Below is a small trained network, with its code and all its weights. Each question gives an input and a class and asks what happens when units are switched off, that is, made to give their printed mean instead of their output.

import numpy as np


def w(rows, s, z=0):
    codes = np.array(rows[::2]) - 128.0
    scale = np.full(codes.shape[1], s)
    scale[-1] = z or s
    return codes * scale


def norm(h):
    return h / np.sqrt((h * h).mean(-1, keepdims=True) + 1e-5)


def f(y):
    return y / 2 * (1 + np.tanh(0.7978845608 * (y + 0.044715 * y**3)))


def log_softmax(a):
    a = a - a.max(-1, keepdims=True)
    return a - np.log(np.exp(a).sum(-1, keepdims=True))


def net(x, mask):
    res = np.array(x, float).reshape(1, 2) / 4 @ E
    u = 0
    for l in range(2):
        y = f(norm(res) @ A[l][:, :-1].T + A[l][:, -1])
        res = res + np.where(mask[u : u + 11], y, B[l][:, -1]) @ B[l][:, :-1]
        u += 11
    return log_softmax(norm(res)[-1] @ U[:, :-1].T + U[:, -1])


A, B = {}, {}
E = w([
[46,189,130,162,53],'x0',
[173,110,138,115,3],'x1',
],0.0073)
A[0] = w([
[145,1,51,161,51,107],'L0N0',
[125,162,83,88,24,13],'L0N1',
[73,182,99,150,189,96],'L0N2',
[139,240,187,148,134,117],'L0N3',
[151,23,131,199,100,44],'L0N4',
[221,103,147,52,193,167],'L0N5',
[164,185,127,162,214,66],'L0N6',
[30,166,183,149,82,7],'L0N7',
[193,120,141,143,63,157],'L0N8',
[67,98,217,74,58,107],'L0N9',
[93,223,173,115,120,112],'L0N10',
],0.0067,0.0015)
B[0] = w([
[51,35,253,98,159,184],'L0N0',
[150,130,176,149,175,211],'L0N1',
[206,220,204,98,118,228],'L0N2',
[108,61,131,154,168,164],'L0N3',
[122,150,93,37,70,132],'L0N4',
[67,113,87,84,73,253],'L0N5',
[172,147,133,152,35,199],'L0N6',
[114,180,89,76,127,229],'L0N7',
[133,157,173,59,174,189],'L0N8',
[103,126,72,155,175,183],'L0N9',
[157,24,80,66,96,188],'L0N10',
],0.006,0.0037)
A[1] = w([
[188,171,154,137,194,3],'L1N0',
[80,199,120,209,68,127],'L1N1',
[139,173,97,158,211,107],'L1N2',
[227,147,110,99,3,108],'L1N3',
[104,157,165,118,170,103],'L1N4',
[179,39,172,177,57,112],'L1N5',
[203,176,118,140,36,57],'L1N6',
[190,16,122,109,161,79],'L1N7',
[22,96,106,139,220,196],'L1N8',
[164,71,147,112,142,99],'L1N9',
[131,62,153,123,47,142],'L1N10',
],0.011,0.0042)
B[1] = w([
[10,186,152,207,96,185],'L1N0',
[113,25,58,185,158,254],'L1N1',
[240,190,224,197,73,231],'L1N2',
[73,112,207,34,182,213],'L1N3',
[136,80,167,95,70,177],'L1N4',
[129,216,139,240,157,181],'L1N5',
[166,121,75,3,157,153],'L1N6',
[3,54,54,206,29,229],'L1N7',
[146,123,137,33,133,244],'L1N8',
[112,222,56,132,201,173],'L1N9',
[240,222,123,203,173,232],'L1N10',
],0.0063,0.0047)
U = w([
[147,180,228,222,126,165],'0',
[69,58,22,158,116,165],'1',
[134,116,179,6,148,136],'2',
[194,71,140,125,99,1],'3',
],0.017,0.0085)

Each question gives the input, the list of numbers given to net, and the class t.
The units are the neurons (one row each of A and B). Each row of codes is followed by its name. A weight is (code - 128) times the scale printed after its matrix; where a second scale follows, it is the last column's (A, B and U).
mask holds one flag per neuron, layer by layer. A switched-off neuron (its flag False) gives its mean, the last column of its row in B, instead of its output. The means were averaged over made-up inputs and are rounded, as every weight is.
A unit's drop is (log p(t) with every unit on - log p(t) with that unit switched off) / (log p(t) with every unit on - log p(t) with every unit switched off).
The circuit of an input: a set's keep is (log p(t) with only the set's units on - log p(t) with every unit switched off) / (log p(t) with every unit on - log p(t) with every unit switched off). Starting from the 12 units with the biggest drops (on a tie, the unit counted first), units are removed one at a time, each time the one whose removal leaves the highest keep (on an exact tie, the one counted first), for as long as the keep stays at least 0.8.
units of the circuit, in order: the units of the circuit, biggest drop first
most important unit: the unit with the biggest drop
top k neurons: the k neurons with the biggest drops, biggest first
k most important neurons of layer l: the k neurons of layer l with the biggest drops, biggest first
drop of u: that unit's drop, to one decimal
input [-5,-6], class 0: 2 most important neurons of layer 0 -> (L0N10; L0N0)
input [-6,-8], class 0: most important unit -> L1N2
input [-4,5], class 0: top 4 neurons -> (L0N0; L0N7; L1N10; L1N5)
input [4,-2], class 1: top 4 neurons -> (L0N8; L0N0; L1N1; L0N3)
input [-4,4], class 0: top 2 neurons -> (L0N7; L0N0)
input [1,-3], class 2: top 3 neurons -> (L0N2; L0N6; L1N6)
input [-7,-8], class 0: top 4 neurons -> (L0N10; L1N2; L0N0; L0N6)
input [-7,7], class 0: top 2 neurons -> (L0N0; L0N7)
input [-2,3], class 2: top 4 neurons -> (L0N8; L0N6; L1N2; L1N0)
input [-5,-4], class 1: top 2 neurons -> (L1N7; L0N5)
input [3,-2], class 2: 2 most important neurons of layer 0 -> (L0N10; L0N2)
input [1,3], class 2: top 3 neurons -> (L0N8; L0N6; L0N9)
input [-6,4], class 1: 3 most important neurons of layer 0 -> (L0N2; L0N0; L0N6)
input [7,4], class 1: units of the circuit, in order -> (L1N1)
input [-5,0], class 1: top 2 neurons -> (L0N2; L1N7)
input [-1,0], class 2: top 2 neurons -> (L1N7; L0N5)
input [-5,-7], class 0: 2 most important neurons of layer 1 -> (L1N2; L1N0)
input [-2,7], class 0: drop of L0N0 -> 1.7
input [-2,2], class 2: drop of L0N6 -> 0.3
input [5,-1], class 1: drop of L0N0 -> 0.1
input [-1,-2], class 2: most important neuron of layer 1 -> (L1N3)
